Here is a tiny trained network, its code and every weight. The questions are about switching its units off for an input and a class, where a switched-off unit gives its printed mean instead of its output.

import numpy as np


def w(rows, s, z=0):
    codes = np.array(rows[::2]) - 128.0
    scale = np.full(codes.shape[1], s)
    scale[-1] = z or s
    return codes * scale


def f(y):
    return np.maximum(y, 0)


def log_softmax(a):
    a = a - a.max(-1, keepdims=True)
    return a - np.log(np.exp(a).sum(-1, keepdims=True))


def net(x, mask):
    res = np.array(x, float).reshape(1, 5) / 4 @ E
    y = f(res @ A[0][:, :-1].T + A[0][:, -1])
    res = res + np.where(mask, y, B[0][:, -1]) @ B[0][:, :-1]
    return log_softmax(res[-1] @ U[:, :-1].T + U[:, -1])


A, B = {}, {}
E = w([
[124,128,124,113,134,135],'x0',
[170,129,117,170,111,116],'x1',
[142,145,139,172,253,92],'x2',
[217,39,233,89,140,104],'x3',
[152,142,155,174,111,128],'x4',
],0.012)
A[0] = w([
[82,215,76,142,123,130,75],'N0',
[165,152,119,97,77,127,252],'N1',
[164,136,108,141,223,112,124],'N2',
[159,94,177,98,125,104,109],'N3',
[130,145,151,167,254,89,160],'N4',
[122,90,128,102,11,180,119],'N5',
[170,18,192,98,143,105,72],'N6',
],0.012,0.0027)
B[0] = w([
[83,138,54,218,104,191,222],'N0',
[101,149,159,82,151,126,175],'N1',
[98,158,238,98,111,85,210],'N2',
[130,164,114,167,69,180,199],'N3',
[178,204,173,116,151,16,250],'N4',
[165,151,254,16,137,42,217],'N5',
[101,97,51,225,134,241,250],'N6',
],0.0089,0.014)
U = w([
[149,143,199,61,128,37,254],'0',
[109,121,85,221,120,247,2],'1',
],0.011,0.0022)

Each question gives the input, the list of numbers given to net, and the class t.
The units are the neurons (one row each of A and B). Each row of codes is followed by its name. A weight is (code - 128) times the scale printed after its matrix; where a second scale follows, it is the last column's (A, B and U).
mask holds one flag per neuron, in row order. A switched-off neuron (its flag False) gives its mean, the last column of its row in B, instead of its output. The means were averaged over made-up inputs and are rounded, as every weight is.
A unit's drop is (log p(t) with every unit on - log p(t) with that unit switched off) / (log p(t) with every unit on - log p(t) with every unit switched off).
The circuit of an input: a set's keep is (log p(t) with only the set's units on - log p(t) with every unit switched off) / (log p(t) with every unit on - log p(t) with every unit switched off). Starting from all 7 units, units are removed one at a time, each time the one whose removal leaves the highest keep (on an exact tie, the one counted first), for as long as the keep stays at least 0.8.
circuit, biggest first: the units of the circuit, biggest drop first
most important unit: the unit with the biggest drop
k most important neurons: the k neurons with the biggest drops, biggest first
drop when u is switched off: that unit's drop, to one decimal
input [-5,6,-4,-4,2], class 0: 3 most important neurons => [N6, N5, N3]
input [-7,3,-3,4,-4], class 1: 3 most important neurons => [N6, N4, N2]
input [-4,5,5,6,-2], class 1: circuit, biggest first => [N6]
input [-8,2,-4,-3,-1], class 0: 2 most important neurons => [N6, N5]
input [-2,-8,-6,-5,8], class 0: 2 most important neurons => [N5, N6]
input [-5,0,-4,-4,4], class 0: 3 most important neurons => [N6, N5, N3]
input [6,3,0,2,0], class 1: 2 most important neurons => [N5, N4]
input [4,3,2,3,1], class 1: 2 most important neurons => [N5, N6]
input [-8,3,2,3,8], class 1: 2 most important neurons => [N5, N6]
input [-8,-7,-6,-4,3], class 0: 2 most important neurons => [N5, N6]
input [8,4,-2,6,8], class 1: drop when N6 is switched off => 0.2
input [6,-4,3,7,7], class 1: drop when N6 is switched off => 0.8
input [3,-5,-5,-2,7], class 0: drop when N5 is switched off => 0.1
input [-8,-6,2,5,-8], class 1: most important unit => N6
